Below are the code and all the weights of a small trained network. Each question names an input and a target symbol and asks about switching units off, where a switched-off unit gives its printed mean instead of its output.

import numpy as np


def w(rows, s, z=0):
    codes = np.array(rows[::2]) - 128.0
    scale = np.full(codes.shape[1], s)
    scale[-1] = z or s
    return codes * scale


def norm(h):
    return h / np.sqrt((h * h).mean(-1, keepdims=True) + 1e-5)


def f(y):
    return np.maximum(y, 0)


def softmax(a):
    e = np.exp(a - a.max(-1, keepdims=True))
    return e / e.sum(-1, keepdims=True)


def log_softmax(a):
    a = a - a.max(-1, keepdims=True)
    return a - np.log(np.exp(a).sum(-1, keepdims=True))


def net(x, mask):
    ids = ['ΛΣΨαεθμξτ'.index(c) for c in x.split()]
    T = len(ids)
    res = E[ids] + P[:T]
    r = norm(res)
    for j in range(3):
        rows = slice(3 * j, 3 * j + 3)
        q, k, v = (r @ M[0][rows].T for M in (Q, K, V))
        z = softmax(np.where(np.tri(T) > 0, q @ k.T / 3**0.5, -1e9)) @ v
        o = O[0][rows]
        res = res + np.where(mask[j], z, o[:, -1]) @ o[:, :-1]
    y = f(norm(res) @ A[0][:, :-1].T + A[0][:, -1])
    res = res + np.where(mask[3:19], y, B[0][:, -1]) @ B[0][:, :-1]
    return log_softmax(norm(res)[-1] @ U[:, :-1].T + U[:, -1])


Q, K, V, O, A, B = {}, {}, {}, {}, {}, {}
E = w([
[181,121,46,33,165,4],'Λ',
[74,90,102,78,25,169],'Σ',
[186,135,188,206,107,64],'Ψ',
[70,58,128,140,126,145],'α',
[133,35,121,41,59,135],'ε',
[74,75,25,106,72,151],'θ',
[31,12,142,155,85,164],'μ',
[55,38,82,84,148,102],'ξ',
[42,115,145,82,73,85],'τ',
],0.0024)
P = w([
[163,171,148,138,167,148],'0',
[40,73,44,253,99,43],'1',
[49,110,199,56,140,88],'2',
[177,100,153,112,21,129],'3',
[60,74,31,249,73,59],'4',
[110,99,171,49,152,141],'5',
],0.0043)
Q[0] = w([
[158,113,175,90,53,93],'h1',
[157,118,105,156,37,216],'h1',
[162,123,197,25,158,168],'h1',
[88,162,99,135,182,106],'h2',
[93,183,209,60,195,147],'h2',
[111,102,92,143,69,142],'h2',
[132,79,111,132,2,197],'h3',
[167,65,86,165,49,49],'h3',
[69,95,27,37,171,149],'h3',
],0.0079)
K[0] = w([
[187,136,154,136,164,128],'h1',
[130,124,99,155,172,213],'h1',
[136,119,196,63,159,128],'h1',
[62,117,128,176,138,146],'h2',
[96,77,134,139,95,41],'h2',
[187,156,131,128,136,189],'h2',
[117,123,161,116,142,244],'h3',
[180,208,99,145,207,148],'h3',
[136,103,92,22,138,146],'h3',
],0.011)
V[0] = w([
[158,150,179,130,204,176],'h1',
[152,161,143,197,98,77],'h1',
[67,52,132,181,166,212],'h1',
[66,145,161,227,181,79],'h2',
[98,193,147,192,12,218],'h2',
[164,130,65,220,199,170],'h2',
[132,157,250,176,140,135],'h3',
[3,35,137,86,92,136],'h3',
[56,116,56,95,179,215],'h3',
],0.0048)
O[0] = w([
[185,69,141,151,99,94,81],'h1',
[50,48,114,92,148,152,202],'h1',
[144,140,109,109,225,23,112],'h1',
[174,56,54,109,51,100,180],'h2',
[38,89,141,53,155,23,73],'h2',
[96,185,142,115,13,109,130],'h2',
[207,134,108,106,236,109,250],'h3',
[2,65,65,96,145,167,30],'h3',
[28,167,110,194,149,128,32],'h3',
],0.0049,0.002)
A[0] = w([
[52,164,21,193,160,62,115],'n1',
[172,172,169,187,102,202,176],'n2',
[30,99,151,183,100,152,138],'n3',
[145,140,253,123,110,233,56],'n4',
[245,87,92,126,97,148,138],'n5',
[136,122,172,89,31,176,49],'n6',
[129,212,49,150,40,155,162],'n7',
[114,72,188,134,183,39,148],'n8',
[156,242,206,91,215,157,156],'n9',
[119,104,182,125,209,228,208],'n10',
[195,226,117,163,163,116,151],'n11',
[198,106,169,41,157,178,94],'n12',
[78,135,94,209,196,191,2],'n13',
[52,167,214,142,151,105,77],'n14',
[98,148,154,89,230,73,58],'n15',
[155,158,54,38,178,78,97],'n16',
],0.0054,0.0047)
B[0] = w([
[206,126,217,64,118,178,208],'n1',
[77,45,142,111,125,131,211],'n2',
[138,82,104,79,88,88,199],'n3',
[115,108,8,118,65,137,160],'n4',
[64,192,124,147,165,127,255],'n5',
[161,174,104,146,191,122,158],'n6',
[134,122,190,156,210,141,182],'n7',
[108,185,70,136,140,201,218],'n8',
[147,85,75,107,42,110,171],'n9',
[114,182,131,67,163,86,205],'n10',
[57,63,104,129,128,83,205],'n11',
[97,156,217,86,200,184,182],'n12',
[185,245,3,141,31,131,139],'n13',
[170,224,124,123,104,129,150],'n14',
[207,98,127,161,132,218,157],'n15',
[114,97,100,203,79,113,167],'n16',
],0.0064,0.0045)
U = w([
[72,46,73,55,60,102,162],'Λ',
[54,176,165,81,241,161,164],'Σ',
[167,254,62,110,66,170,87],'Ψ',
[145,115,139,192,42,230,197],'α',
[233,94,227,90,126,80,115],'ε',
[121,176,60,194,145,19,216],'θ',
[204,60,44,161,212,188,6],'μ',
[61,203,209,141,37,83,60],'ξ',
[60,47,208,232,178,115,97],'τ',
],0.0072,0.0022)

Each question gives the input, a string of symbols that net reads in full, and the target symbol t.
The units are the heads (3 rows each of Q, K, V and O) and the neurons (one row each of A and B). Each row of codes is followed by its name. A weight is (code - 128) times the scale printed after its matrix; where a second scale follows, it is the last column's (O, A, B and U).
mask holds one flag per unit, heads first, then neurons. A switched-off unit (its flag False) gives its mean, the last column of its rows in O or B, instead of its output. The means were averaged over made-up inputs and are rounded, as every weight is.
A unit's drop is (log p(t) with every unit on - log p(t) with that unit switched off) / (log p(t) with every unit on - log p(t) with every unit switched off).
The circuit of an input: a set's keep is (log p(t) with only the set's units on - log p(t) with every unit switched off) / (log p(t) with every unit on - log p(t) with every unit switched off). Starting from the 12 units with the biggest drops (on a tie, the unit counted first), units are removed one at a time, each time the one whose removal leaves the highest keep (on an exact tie, the one counted first), for as long as the keep stays at least 0.8.
circuit, biggest first: the units of the circuit, biggest drop first
most important unit: the unit with the biggest drop
k most important neurons: the k neurons with the biggest drops, biggest first
heads that matter: for each layer, one digit per head in row order, 1 if its drop is at least 0.15 and else 0, layers parted by /
input α ε Λ Λ, target θ: most important unit : h1
input Ψ Λ Σ Ψ τ, target θ: heads that matter : 001
input ε Ψ Ψ Ψ ε, target Ψ: heads that matter : 010
input ξ Λ ε μ ε, target α: circuit, biggest first : [h3; h2; n1]
input ξ Ψ Σ Ψ α, target α: 3 most important neurons : [n1; n13; n7]
input α ε α Ψ τ, target ε: circuit, biggest first : [n1; h3]
input α ε Ψ Λ Ψ, target ε: circuit, biggest first : [n1; h1]
input τ μ Ψ α, target Σ: heads that matter : 000
input μ ε Λ Λ Ψ, target Λ: circuit, biggest first : [h2; n1]
input ε Λ Ψ Ψ ξ, target Ψ: circuit, biggest first : [h2; n13; n1]
input μ α Ψ μ, target μ: heads that matter : 101
input Σ Ψ Ψ Λ Ψ, target Σ: circuit, biggest first : [h2; n8]
input Λ α Σ ε, target α: heads that matter : 101
input θ Ψ Ψ Λ Λ, target ξ: circuit, biggest first : [h3; n1]
input Ψ Σ μ ε Σ, target θ: most important unit : h3
input ε Ψ θ τ Ψ Λ, target Λ: circuit, biggest first : [h3; n5]
input Ψ τ Λ, target Λ: heads that matter : 001
input Ψ Ψ ξ ε μ, target θ: heads that matter : 001
input ξ Λ ε Ψ Λ, target α: circuit, biggest first : [h3; h2; n1]
input Λ μ ε ε α, target τ: heads that matter : 011
input Λ α α θ, target α: 2 most important neurons : [n4; n2]
input Λ Ψ Ψ Ψ Ψ, target τ: 2 most important neurons : [n7; n2]
input τ Λ Λ μ ξ, target μ: heads that matter : 010
input Λ μ Ψ Λ ε, target τ: 2 most important neurons : [n7; n2]
input θ Ψ Λ Λ, target ξ: circuit, biggest first : [h3]
input Λ Ψ Ψ Λ Ψ, target τ: heads that matter : 011
input ε τ μ α Ψ, target Ψ: heads that matter : 010
input α Λ ε Ψ, target θ: heads that matter : 100
input θ μ Ψ Ψ, target ξ: circuit, biggest first : [h2]
